Here is a tiny trained network, its code and every weight. The questions are about switching its units off for an input and a class, where a switched-off unit gives its printed mean instead of its output.

import numpy as np


def w(rows, s, z=0):
    codes = np.array(rows[::2]) - 128.0
    scale = np.full(codes.shape[1], s)
    scale[-1] = z or s
    return codes * scale


def norm(h):
    return h / np.sqrt((h * h).mean(-1, keepdims=True) + 1e-5)


def f(y):
    return np.maximum(y, 0)


def log_softmax(a):
    a = a - a.max(-1, keepdims=True)
    return a - np.log(np.exp(a).sum(-1, keepdims=True))


def net(x, mask):
    res = np.array(x, float).reshape(1, 5) / 4 @ E
    u = 0
    for l in range(2):
        y = f(norm(res) @ A[l][:, :-1].T + A[l][:, -1])
        res = res + np.where(mask[u : u + 9], y, B[l][:, -1]) @ B[l][:, :-1]
        u += 9
    return log_softmax(norm(res)[-1] @ U[:, :-1].T + U[:, -1])


A, B = {}, {}
E = w([
[127,104,154,48,188,175],'x0',
[20,222,159,182,164,216],'x1',
[225,114,4,107,44,152],'x2',
[159,164,91,102,251,95],'x3',
[44,92,107,101,89,83],'x4',
],0.0046)
A[0] = w([
[193,84,55,16,3,236,3],'L0N0',
[85,94,17,106,90,27,86],'L0N1',
[149,207,168,139,117,189,173],'L0N2',
[34,96,47,165,135,40,147],'L0N3',
[136,97,159,68,189,213,161],'L0N4',
[168,147,18,30,2,153,77],'L0N5',
[134,4,218,175,147,142,142],'L0N6',
[159,91,128,150,166,231,176],'L0N7',
[203,15,76,89,118,219,232],'L0N8',
],0.0065,0.0018)
B[0] = w([
[71,48,118,98,63,53,248],'L0N0',
[94,122,162,255,155,165,208],'L0N1',
[65,106,100,83,87,65,183],'L0N2',
[213,106,223,190,150,253,190],'L0N3',
[135,88,209,114,137,121,188],'L0N4',
[41,4,173,140,102,119,255],'L0N5',
[156,190,194,76,95,110,175],'L0N6',
[84,152,47,179,147,141,179],'L0N7',
[92,109,72,139,89,16,248],'L0N8',
],0.0057,0.0056)
A[1] = w([
[161,162,84,154,58,107,254],'L1N0',
[245,124,78,148,254,47,53],'L1N1',
[107,68,159,161,96,91,87],'L1N2',
[95,139,95,109,115,186,121],'L1N3',
[68,136,90,222,137,150,101],'L1N4',
[95,191,97,123,112,151,88],'L1N5',
[112,127,69,109,158,86,197],'L1N6',
[90,154,152,134,103,107,244],'L1N7',
[124,191,178,133,94,113,223],'L1N8',
],0.0092,0.002)
B[1] = w([
[106,115,185,40,132,91,197],'L1N0',
[66,194,170,232,142,46,205],'L1N1',
[190,159,109,201,140,188,254],'L1N2',
[139,194,36,144,141,90,151],'L1N3',
[161,119,53,114,177,188,209],'L1N4',
[59,116,2,90,55,171,153],'L1N5',
[55,176,205,145,125,117,189],'L1N6',
[197,156,61,48,154,148,206],'L1N7',
[208,124,78,39,124,96,182],'L1N8',
],0.0061,0.0064)
U = w([
[94,173,167,179,196,69,115],'0',
[105,150,212,27,212,194,157],'1',
[164,137,94,118,191,191,2],'2',
[221,160,147,66,73,131,97],'3',
[156,84,116,216,150,249,127],'4',
[70,184,5,72,136,233,153],'5',
[89,28,76,137,79,105,206],'6',
],0.012,0.0042)

Each question gives the input, the list of numbers given to net, and the class t.
The units are the neurons (one row each of A and B). Each row of codes is followed by its name. A weight is (code - 128) times the scale printed after its matrix; where a second scale follows, it is the last column's (A, B and U).
mask holds one flag per neuron, layer by layer. A switched-off neuron (its flag False) gives its mean, the last column of its row in B, instead of its output. The means were averaged over made-up inputs and are rounded, as every weight is.
A unit's drop is (log p(t) with every unit on - log p(t) with that unit switched off) / (log p(t) with every unit on - log p(t) with every unit switched off).
The circuit of an input: a set's keep is (log p(t) with only the set's units on - log p(t) with every unit switched off) / (log p(t) with every unit on - log p(t) with every unit switched off). Starting from the 12 units with the biggest drops (on a tie, the unit counted first), units are removed one at a time, each time the one whose removal leaves the highest keep (on an exact tie, the one counted first), for as long as the keep stays at least 0.8.
units of the circuit, in order: the units of the circuit, biggest drop first
unit that matters most: the unit with the biggest drop
k most important neurons: the k neurons with the biggest drops, biggest first
top k neurons in layer l: the k neurons of layer l with the biggest drops, biggest first
drop of u: that unit's drop, to one decimal
input [0,-3,3,1,8], class 4: unit that matters most : L0N1
input [1,2,-4,4,1], class 1: units of the circuit, in order : [L0N8, L1N1]
input [7,-6,-6,-6,1], class 3: units of the circuit, in order : [L0N6, L0N5, L1N8]
input [3,-3,-4,4,5], class 1: units of the circuit, in order : [L0N8, L0N3]
input [-6,8,8,0,6], class 4: units of the circuit, in order : [L0N3, L0N8]
input [6,-4,-5,-6,-6], class 3: units of the circuit, in order : [L0N6, L1N8, L0N5]
input [-6,1,5,0,6], class 4: units of the circuit, in order : [L0N3, L0N1]
input [1,6,8,1,0], class 6: top 2 neurons in layer 0 : [L0N0, L0N5]
input [-4,-5,1,2,4], class 4: top 2 neurons in layer 0 : [L0N1, L0N3]
input [0,2,-6,5,-2], class 1: top 2 neurons in layer 0 : [L0N8, L0N4]
input [-7,-7,0,1,-7], class 0: 2 most important neurons : [L1N1, L0N0]
input [-2,1,-8,-3,-6], class 1: 2 most important neurons : [L0N8, L0N0]
input [-2,-5,-2,8,3], class 0: 2 most important neurons : [L1N1, L0N5]
input [-8,-4,-6,5,8], class 4: most important neuron : [L0N3]
input [7,-6,-4,-5,4], class 3: 2 most important neurons : [L0N6, L0N5]
input [-5,6,-4,8,-8], class 5: top 2 neurons in layer 1 : [L1N5, L1N4]
input [-7,5,2,3,3], class 5: top 2 neurons in layer 0 : [L0N5, L0N4]
input [1,3,-6,-8,3], class 1: drop of L0N6 : 0.4
input [1,-8,-4,8,2], class 0: drop of L1N1 : 0.2
input [1,-1,-7,-8,-1], class 3: unit that matters most : L1N8
input [-8,-1,-1,-1,-4], class 3: top 2 neurons in layer 0 : [L0N5, L0N1]
input [8,1,0,-2,7], class 1: drop of L0N5 : 0.3
input [-8,0,-8,4,2], class 2: drop of L0N7 : -0.1
